Below is a small trained network, with its code and all its weights. Each question gives an input and a target symbol and asks what happens when units are switched off, that is, made to give their printed mean instead of their output.

import numpy as np


def w(rows, s, z=0):
    codes = np.array(rows[::2]) - 128.0
    scale = np.full(codes.shape[1], s)
    scale[-1] = z or s
    return codes * scale


def norm(h):
    return h / np.sqrt((h * h).mean(-1, keepdims=True) + 1e-5)


def f(y):
    return np.maximum(y, 0)


def softmax(a):
    e = np.exp(a - a.max(-1, keepdims=True))
    return e / e.sum(-1, keepdims=True)


def log_softmax(a):
    a = a - a.max(-1, keepdims=True)
    return a - np.log(np.exp(a).sum(-1, keepdims=True))


def net(x, mask):
    ids = ['βγδεθλμστφψ'.index(c) for c in x.split()]
    T = len(ids)
    res = E[ids] + P[:T]
    q, k, v = (norm(res) @ M[0].T for M in (Q, K, V))
    z = softmax(np.where(np.tri(T) > 0, q @ k.T / 3**0.5, -1e9)) @ v
    res = res + np.where(mask[0], z, O[0][:, -1]) @ O[0][:, :-1]
    y = f(norm(res) @ A[0][:, :-1].T + A[0][:, -1])
    res = res + np.where(mask[1:9], y, B[0][:, -1]) @ B[0][:, :-1]
    return log_softmax(norm(res)[-1] @ U[:, :-1].T + U[:, -1])


Q, K, V, O, A, B = {}, {}, {}, {}, {}, {}
E = w([
[43,118,126,103],'β',
[101,65,141,123],'γ',
[51,94,113,108],'δ',
[57,87,115,111],'ε',
[69,92,144,120],'θ',
[2,204,106,52],'λ',
[36,143,74,119],'μ',
[82,117,183,36],'σ',
[127,67,69,215],'τ',
[36,140,100,94],'φ',
[74,133,30,222],'ψ',
],0.0032)
P = w([
[64,63,90,121],'0',
[96,181,129,140],'1',
[93,215,195,180],'2',
[84,91,216,196],'3',
[181,32,80,103],'4',
[255,164,46,48],'5',
[50,222,79,96],'6',
[35,101,204,200],'7',
],0.0054)
Q[0] = w([
[161,213,137,217],'head 0',
[217,2,138,125],'head 0',
[223,207,26,63],'head 0',
],0.0077)
K[0] = w([
[49,71,86,40],'head 0',
[19,242,255,177],'head 0',
[67,10,207,194],'head 0',
],0.0073)
V[0] = w([
[122,140,64,167],'head 0',
[182,69,106,254],'head 0',
[151,67,219,93],'head 0',
],0.0086)
O[0] = w([
[132,112,77,172,222],'head 0',
[216,128,184,236,56],'head 0',
[147,89,254,67,3],'head 0',
],0.0077,0.002)
A[0] = w([
[179,157,101,102,162],'neuron 0',
[199,148,22,54,254],'neuron 1',
[162,56,138,254,147],'neuron 2',
[17,101,63,160,184],'neuron 3',
[127,26,165,165,173],'neuron 4',
[84,173,118,147,145],'neuron 5',
[67,22,166,127,199],'neuron 6',
[159,64,187,191,104],'neuron 7',
],0.0059,0.0045)
B[0] = w([
[101,125,102,168,144],'neuron 0',
[67,95,160,197,207],'neuron 1',
[151,226,90,114,163],'neuron 2',
[190,80,195,136,254],'neuron 3',
[176,221,126,122,150],'neuron 4',
[171,84,135,126,174],'neuron 5',
[204,214,139,120,184],'neuron 6',
[106,254,120,117,133],'neuron 7',
],0.0066,0.0084)
U = w([
[153,224,85,95,178],'β',
[119,130,93,241,208],'γ',
[21,146,88,91,211],'δ',
[186,209,180,106,148],'ε',
[169,73,186,157,1],'θ',
[143,176,44,214,142],'λ',
[133,78,163,156,16],'μ',
[58,74,127,167,117],'σ',
[70,86,171,130,182],'τ',
[85,150,145,2,173],'φ',
[176,102,172,124,11],'ψ',
],0.0089,0.0047)

Each question gives the input, a string of symbols that net reads in full, and the target symbol t.
The units are the heads (3 rows each of Q, K, V and O) and the neurons (one row each of A and B). Each row of codes is followed by its name. A weight is (code - 128) times the scale printed after its matrix; where a second scale follows, it is the last column's (O, A, B and U).
mask holds one flag per unit, heads first, then neurons. A switched-off unit (its flag False) gives its mean, the last column of its rows in O or B, instead of its output. The means were averaged over made-up inputs and are rounded, as every weight is.
A unit's drop is (log p(t) with every unit on - log p(t) with that unit switched off) / (log p(t) with every unit on - log p(t) with every unit switched off).
The circuit of an input: a set's keep is (log p(t) with only the set's units on - log p(t) with every unit switched off) / (log p(t) with every unit on - log p(t) with every unit switched off). Starting from all 9 units, units are removed one at a time, each time the one whose removal leaves the highest keep (on an exact tie, the one counted first), for as long as the keep stays at least 0.8.
units of the circuit, in order: the units of the circuit, biggest drop first
most important unit: the unit with the biggest drop
k most important neurons: the k neurons with the biggest drops, biggest first
drop when u is switched off: that unit's drop, to one decimal
input δ σ ε μ θ θ, target γ: most important unit	neuron 3
input β γ λ ψ μ γ γ β, target ε: units of the circuit, in order	neuron 6; neuron 1
input τ ψ ψ σ δ, target λ: units of the circuit, in order	head 0; neuron 2
input δ ε γ γ λ, target ε: units of the circuit, in order	head 0; neuron 6
input ε φ γ γ γ, target ε: units of the circuit, in order	head 0; neuron 6; neuron 4
input δ ψ λ β γ σ τ, target β: units of the circuit, in order	head 0; neuron 3; neuron 1; neuron 2
input γ φ γ ε β, target ε: units of the circuit, in order	head 0; neuron 6
input γ ψ ψ β ε, target λ: units of the circuit, in order	head 0; neuron 2
input γ γ γ σ φ, target ε: 2 most important neurons	neuron 6; neuron 4
input γ δ γ μ γ β γ, target ε: units of the circuit, in order	head 0; neuron 1
input δ γ γ λ, target ε: 2 most important neurons	neuron 6; neuron 1
input ε τ γ σ ψ φ, target φ: 2 most important neurons	neuron 3; neuron 5
input ε λ φ λ ε ε, target δ: units of the circuit, in order	head 0; neuron 3; neuron 1
input ψ λ β, target λ: 2 most important neurons	neuron 2; neuron 1
input φ θ μ ψ ψ β, target γ: 2 most important neurons	neuron 1; neuron 6
input δ γ δ ψ δ δ, target γ: most important unit	neuron 1
input γ γ γ φ θ, target ε: 4 most important neurons	neuron 6; neuron 4; neuron 3; neuron 5
input γ δ σ ψ σ, target φ: 2 most important neurons	neuron 3; neuron 6
input γ ε θ ε γ σ ψ θ, target φ: 2 most important neurons	neuron 1; neuron 6
input ψ ψ γ ψ β ε, target γ: 3 most important neurons	neuron 1; neuron 6; neuron 0
input σ μ β, target φ: most important neuron	neuron 1
input γ σ τ ψ γ γ θ, target ε: 2 most important neurons	neuron 1; neuron 3
input δ γ ψ λ ε ψ θ μ, target λ: drop when neuron 6 is switched off	0.0
input φ λ φ λ γ γ, target δ: drop when head 0 is switched off	0.4
input ψ ε γ ψ τ θ, target γ: drop when neuron 6 is switched off	0.2
input ψ β γ β μ ψ λ, target γ: drop when head 0 is switched off	0.7
input ψ θ γ ψ ψ γ δ, target γ: most important neuron	neuron 6
